Here is a tiny trained network, its code and every weight. The questions are about switching its units off for an input and a class, where a switched-off unit gives its printed mean instead of its output.

import numpy as np


def w(rows, s, z=0):
    codes = np.array(rows[::2]) - 128.0
    scale = np.full(codes.shape[1], s)
    scale[-1] = z or s
    return codes * scale


def f(y):
    return y / 2 * (1 + np.tanh(0.7978845608 * (y + 0.044715 * y**3)))


def log_softmax(a):
    a = a - a.max(-1, keepdims=True)
    return a - np.log(np.exp(a).sum(-1, keepdims=True))


def net(x, mask):
    res = np.array(x, float).reshape(1, 2) / 4 @ E
    y = f(res @ A[0][:, :-1].T + A[0][:, -1])
    res = res + np.where(mask, y, B[0][:, -1]) @ B[0][:, :-1]
    return log_softmax(res[-1] @ U[:, :-1].T + U[:, -1])


A, B = {}, {}
E = w([
[147,189,188,213,45,92,10,62,149,136,103,122],'x0',
[43,95,135,168,137,94,167,83,136,62,165,229],'x1',
],0.013)
A[0] = w([
[109,83,157,237,25,58,121,122,201,142,82,158,86],'N0',
[135,2,125,59,162,99,210,137,85,89,201,115,180],'N1',
[103,97,159,188,86,152,139,197,110,108,147,183,254],'N2',
[102,82,148,109,116,35,167,107,118,83,179,247,92],'N3',
[31,89,149,115,169,180,186,190,167,139,115,146,74],'N4',
[86,65,58,226,141,118,111,49,89,65,253,175,67],'N5',
[94,135,30,54,237,201,44,131,111,94,172,175,58],'N6',
],0.0063,0.0074)
B[0] = w([
[99,158,251,199,179,76,89,42,117,102,188,73,216],'N0',
[125,139,111,239,226,40,114,89,91,169,163,167,250],'N1',
[133,87,6,203,95,92,62,200,25,135,82,159,218],'N2',
[163,33,160,74,134,182,188,95,108,234,72,93,215],'N3',
[109,240,150,120,144,128,62,41,172,134,194,80,181],'N4',
[242,123,158,80,139,99,171,96,102,215,74,1,211],'N5',
[145,180,239,65,145,182,113,18,156,151,212,41,161],'N6',
],0.0098,0.011)
U = w([
[74,196,202,165,165,119,134,28,124,83,237,129,55],'0',
[191,106,156,67,131,174,183,122,100,194,22,58,68],'1',
[76,110,60,221,112,98,126,199,93,105,63,225,254],'2',
[52,87,155,85,69,181,221,127,255,44,183,227,36],'3',
],0.0097,0.0078)

Each question gives the input, the list of numbers given to net, and the class t.
The units are the neurons (one row each of A and B). Each row of codes is followed by its name. A weight is (code - 128) times the scale printed after its matrix; where a second scale follows, it is the last column's (A, B and U).
mask holds one flag per neuron, in row order. A switched-off neuron (its flag False) gives its mean, the last column of its row in B, instead of its output. The means were averaged over made-up inputs and are rounded, as every weight is.
A unit's drop is (log p(t) with every unit on - log p(t) with that unit switched off) / (log p(t) with every unit on - log p(t) with every unit switched off).
The circuit of an input: a set's keep is (log p(t) with only the set's units on - log p(t) with every unit switched off) / (log p(t) with every unit on - log p(t) with every unit switched off). Starting from all 7 units, units are removed one at a time, each time the one whose removal leaves the highest keep (on an exact tie, the one counted first), for as long as the keep stays at least 0.8.
circuit, biggest first: the units of the circuit, biggest drop first
top k neurons: the k neurons with the biggest drops, biggest first
drop of u: that unit's drop, to one decimal
input [1,-1], class 2: top neuron	[N5]
input [-4,-3], class 0: top 3 neurons	[N2 N3 N5]
input [-6,7], class 1: top 4 neurons	[N3 N5 N0 N2]
input [1,-3], class 2: circuit, biggest first	[N5 N0]
input [-3,0], class 2: circuit, biggest first	[N0 N5]
input [8,-8], class 0: top 3 neurons	[N3 N5 N0]
input [1,-2], class 2: top 3 neurons	[N5 N3 N6]
input [5,-5], class 0: top 3 neurons	[N3 N5 N2]
input [-5,8], class 1: top 2 neurons	[N3 N5]
input [-4,5], class 1: drop of N6	0.0
input [4,5], class 1: drop of N3	0.2
input [-2,3], class 2: drop of N0	0.3
input [6,8], class 1: drop of N5	0.6
input [5,8], class 1: circuit, biggest first	[N5]
